Below are the code and all the weights of a small trained network. Each question names an input and a class and asks about switching units off, where a switched-off unit gives its printed mean instead of its output.

import numpy as np


def w(rows, s, z=0):
    codes = np.array(rows[::2]) - 128.0
    scale = np.full(codes.shape[1], s)
    scale[-1] = z or s
    return codes * scale


def norm(h):
    return h / np.sqrt((h * h).mean(-1, keepdims=True) + 1e-5)


def f(y):
    return y / 2 * (1 + np.tanh(0.7978845608 * (y + 0.044715 * y**3)))


def log_softmax(a):
    a = a - a.max(-1, keepdims=True)
    return a - np.log(np.exp(a).sum(-1, keepdims=True))


def net(x, mask):
    res = np.array(x, float).reshape(1, 6) / 4 @ E
    u = 0
    for l in range(3):
        y = f(norm(res) @ A[l][:, :-1].T + A[l][:, -1])
        res = res + np.where(mask[u : u + 12], y, B[l][:, -1]) @ B[l][:, :-1]
        u += 12
    return log_softmax(norm(res)[-1] @ U[:, :-1].T + U[:, -1])


A, B = {}, {}
E = w([
[127,129,127,128,127,129,126,130,126,127,126,129],'x0',
[85,194,128,124,114,210,116,144,207,152,110,102],'x1',
[121,8,202,117,136,177,87,102,163,49,82,91],'x2',
[128,127,128,130,128,131,129,128,127,128,130,127],'x3',
[139,173,103,137,81,165,103,27,87,75,139,107],'x4',
[82,119,127,119,117,135,200,120,79,157,62,60],'x5',
],0.014)
A[0] = w([
[132,134,124,120,114,138,135,163,114,131,141,137,104],'L0N1',
[129,206,116,125,108,137,131,52,77,116,160,133,46],'L0N2',
[124,173,126,125,114,162,133,140,163,132,136,124,16],'L0N3',
[150,127,139,122,131,70,151,116,80,124,143,152,59],'L0N4',
[138,220,119,116,116,126,129,29,83,123,149,131,19],'L0N5',
[171,204,121,130,130,88,72,142,168,122,213,214,65],'L0N6',
[122,142,133,111,139,63,190,250,162,197,144,160,55],'L0N7',
[150,121,107,128,126,31,148,126,43,131,161,167,43],'L0N8',
[128,225,128,127,134,81,144,138,94,173,141,146,3],'L0N9',
[131,219,100,134,126,84,155,130,81,151,162,147,55],'L0N10',
[110,250,117,122,121,170,154,152,211,168,122,116,92],'L0N11',
[110,187,121,126,121,113,232,132,50,185,78,65,21],'L0N12',
],0.022,0.0045)
B[0] = w([
[105,169,108,119,140,138,161,142,155,143,74,135,139],'L0N1',
[147,125,109,190,150,118,88,191,152,121,85,99,226],'L0N2',
[111,130,156,143,147,97,106,79,97,145,126,111,168],'L0N3',
[119,147,159,142,166,93,132,109,79,176,168,82,181],'L0N4',
[170,141,91,187,157,149,86,181,137,96,86,107,233],'L0N5',
[3,73,76,84,93,133,106,167,76,92,161,182,253],'L0N6',
[184,133,78,214,144,139,71,187,144,85,78,89,244],'L0N7',
[133,188,193,137,151,144,118,26,67,213,148,102,229],'L0N8',
[170,123,107,106,112,109,206,115,202,147,143,142,228],'L0N9',
[190,110,156,91,71,146,203,120,200,125,113,133,247],'L0N10',
[150,172,181,139,152,116,138,42,50,212,170,94,252],'L0N11',
[10,78,77,80,90,130,84,162,75,86,171,194,249],'L0N12',
],0.026,0.021)
A[1] = w([
[199,200,171,137,181,145,111,184,208,171,79,114,63],'L1N1',
[210,144,74,232,172,105,49,192,149,64,23,74,22],'L1N2',
[133,120,112,141,171,159,165,117,181,86,131,145,47],'L1N3',
[200,65,215,70,120,125,203,83,227,51,102,124,85],'L1N4',
[66,229,175,92,171,185,99,185,186,148,134,128,67],'L1N5',
[86,200,166,125,201,109,154,106,118,169,104,105,62],'L1N6',
[137,139,183,115,160,123,181,162,235,129,116,187,45],'L1N7',
[158,153,151,100,90,157,170,108,105,72,66,187,3],'L1N8',
[141,53,189,102,114,146,157,68,231,84,108,91,88],'L1N9',
[5,121,110,51,128,101,152,158,142,72,136,192,82],'L1N10',
[79,165,141,166,180,143,153,243,171,122,53,122,44],'L1N11',
[113,168,161,96,160,92,125,168,215,123,116,168,69],'L1N12',
],0.017,0.0021)
B[1] = w([
[62,130,81,154,110,131,105,92,73,102,113,102,155],'L1N1',
[184,100,150,208,187,136,105,200,199,37,69,99,251],'L1N2',
[142,92,101,138,82,148,129,164,87,210,149,95,131],'L1N3',
[93,93,154,76,106,212,209,160,243,251,54,135,149],'L1N4',
[188,56,179,158,149,111,125,131,98,118,180,151,129],'L1N5',
[103,125,172,151,135,193,134,83,104,170,138,151,163],'L1N6',
[103,150,196,136,153,127,151,102,203,123,208,150,131],'L1N7',
[171,156,97,135,89,178,109,187,118,187,203,139,127],'L1N8',
[95,178,94,180,34,153,225,108,186,110,186,111,153],'L1N9',
[71,51,127,107,118,163,116,92,111,76,192,178,180],'L1N10',
[169,182,91,171,149,153,100,96,94,121,173,131,165],'L1N11',
[73,110,100,103,93,163,179,107,69,159,59,61,129],'L1N12',
],0.016,0.023)
A[2] = w([
[161,90,200,143,186,98,123,51,92,194,220,97,41],'L2N1',
[162,152,111,118,109,83,163,143,145,147,107,157,29],'L2N2',
[8,134,89,32,113,94,112,187,110,94,101,218,44],'L2N3',
[172,136,100,122,104,99,156,119,152,125,139,146,70],'L2N4',
[159,194,118,88,162,70,104,107,201,113,66,178,87],'L2N5',
[152,177,113,59,109,86,134,145,135,81,91,131,66],'L2N6',
[171,159,145,147,173,110,159,121,141,107,109,176,12],'L2N7',
[119,174,173,97,117,113,125,189,119,120,164,191,29],'L2N8',
[207,141,99,112,101,43,162,114,171,161,132,132,55],'L2N9',
[183,166,78,89,92,107,218,139,207,135,125,157,4],'L2N10',
[101,231,193,106,172,105,147,27,79,184,118,58,69],'L2N11',
[191,146,81,82,90,112,188,132,142,117,95,144,76],'L2N12',
],0.017,0.0025)
B[2] = w([
[218,207,190,23,110,154,69,119,158,112,96,104,246],'L2N1',
[116,98,145,127,166,195,114,128,205,115,209,55,144],'L2N2',
[138,83,131,5,142,73,168,146,117,82,136,198,222],'L2N3',
[77,110,160,136,133,141,138,118,168,120,88,101,149],'L2N4',
[128,165,127,133,85,145,113,140,112,120,134,133,129],'L2N5',
[81,126,100,134,206,115,169,148,135,161,109,141,122],'L2N6',
[126,196,138,85,83,88,95,202,139,103,124,127,137],'L2N7',
[72,72,93,222,44,201,141,99,62,196,81,114,130],'L2N8',
[73,90,170,151,160,189,161,150,197,113,115,105,161],'L2N9',
[154,185,173,64,84,104,206,149,212,81,131,150,188],'L2N10',
[171,164,201,74,194,49,118,54,143,166,99,155,248],'L2N11',
[78,70,188,144,136,158,158,84,182,120,60,159,161],'L2N12',
],0.017,0.014)
U = w([
[194,119,73,223,205,125,63,196,141,66,71,87,215],'0',
[159,203,225,66,189,107,93,9,74,234,129,119,138],'1',
[2,22,72,18,120,127,106,149,76,60,193,233,134],'2',
[122,123,141,104,93,166,242,119,253,157,123,130,8],'3',
],0.0095,0.0013)

Each question gives the input, the list of numbers given to net, and the class t.
The units are the neurons (one row each of A and B). Each row of codes is followed by its name. A weight is (code - 128) times the scale printed after its matrix; where a second scale follows, it is the last column's (A, B and U).
mask holds one flag per neuron, layer by layer. A switched-off neuron (its flag False) gives its mean, the last column of its row in B, instead of its output. The means were averaged over made-up inputs and are rounded, as every weight is.
A unit's drop is (log p(t) with every unit on - log p(t) with that unit switched off) / (log p(t) with every unit on - log p(t) with every unit switched off).
The circuit of an input: a set's keep is (log p(t) with only the set's units on - log p(t) with every unit switched off) / (log p(t) with every unit on - log p(t) with every unit switched off). Starting from the 12 units with the biggest drops (on a tie, the unit counted first), units are removed one at a time, each time the one whose removal leaves the highest keep (on an exact tie, the one counted first), for as long as the keep stays at least 0.8.
circuit, biggest first: the units of the circuit, biggest drop first
k most important neurons: the k neurons with the biggest drops, biggest first
k most important neurons of layer l: the k neurons of layer l with the biggest drops, biggest first
input [5,3,-7,0,4,5], class 3: most important neuron	[L0N6]
input [4,7,-3,-8,-4,8], class 2: 2 most important neurons	[L0N12; L0N8]
input [0,-7,7,7,4,1], class 1: 3 most important neurons	[L0N7; L0N5; L0N6]
input [1,-7,-4,-8,3,5], class 1: 2 most important neurons	[L0N8; L0N6]
input [-6,-7,4,-8,-7,-8], class 2: 2 most important neurons of layer 0	[L0N11; L0N5]
input [-8,8,8,-5,7,0], class 1: 2 most important neurons	[L0N7; L0N6]
input [-3,7,7,6,-4,-8], class 2: 3 most important neurons	[L0N8; L0N7; L0N11]
input [-4,5,-7,1,-3,-5], class 3: 2 most important neurons	[L0N12; L0N8]
input [3,1,4,-7,-7,8], class 2: 3 most important neurons of layer 0	[L0N12; L0N5; L0N2]
input [8,-6,2,-5,-1,6], class 1: 3 most important neurons	[L0N8; L0N6; L0N4]
input [0,7,8,-8,4,6], class 3: 4 most important neurons of layer 0	[L0N12; L0N6; L0N11; L0N8]
input [4,6,-3,-2,4,-2], class 1: 2 most important neurons of layer 0	[L0N11; L0N7]
input [-5,3,8,3,6,3], class 3: 3 most important neurons	[L0N12; L0N6; L0N11]
input [-4,2,-6,6,7,8], class 2: circuit, biggest first	[L0N12]
input [-1,-7,1,4,2,-6], class 1: 2 most important neurons	[L0N8; L0N12]
input [-1,-4,-8,-3,8,5], class 0: 3 most important neurons	[L0N5; L0N2; L0N6]
input [0,8,-2,-4,-2,8], class 1: 2 most important neurons	[L0N11; L0N6]
input [0,-3,-5,5,-2,2], class 3: 2 most important neurons of layer 0	[L0N10; L0N9]
input [-3,-8,-6,-4,6,1], class 1: 2 most important neurons of layer 0	[L0N8; L0N7]
input [-7,-1,-8,8,4,-5], class 3: circuit, biggest first	[L0N10]
input [1,1,-4,0,-5,-7], class 2: 2 most important neurons of layer 0	[L0N6; L0N5]
input [1,-1,-6,0,1,-4], class 3: 3 most important neurons of layer 0	[L0N12; L0N10; L0N9]
input [0,-3,-2,2,2,-1], class 1: 2 most important neurons of layer 0	[L0N8; L0N7]
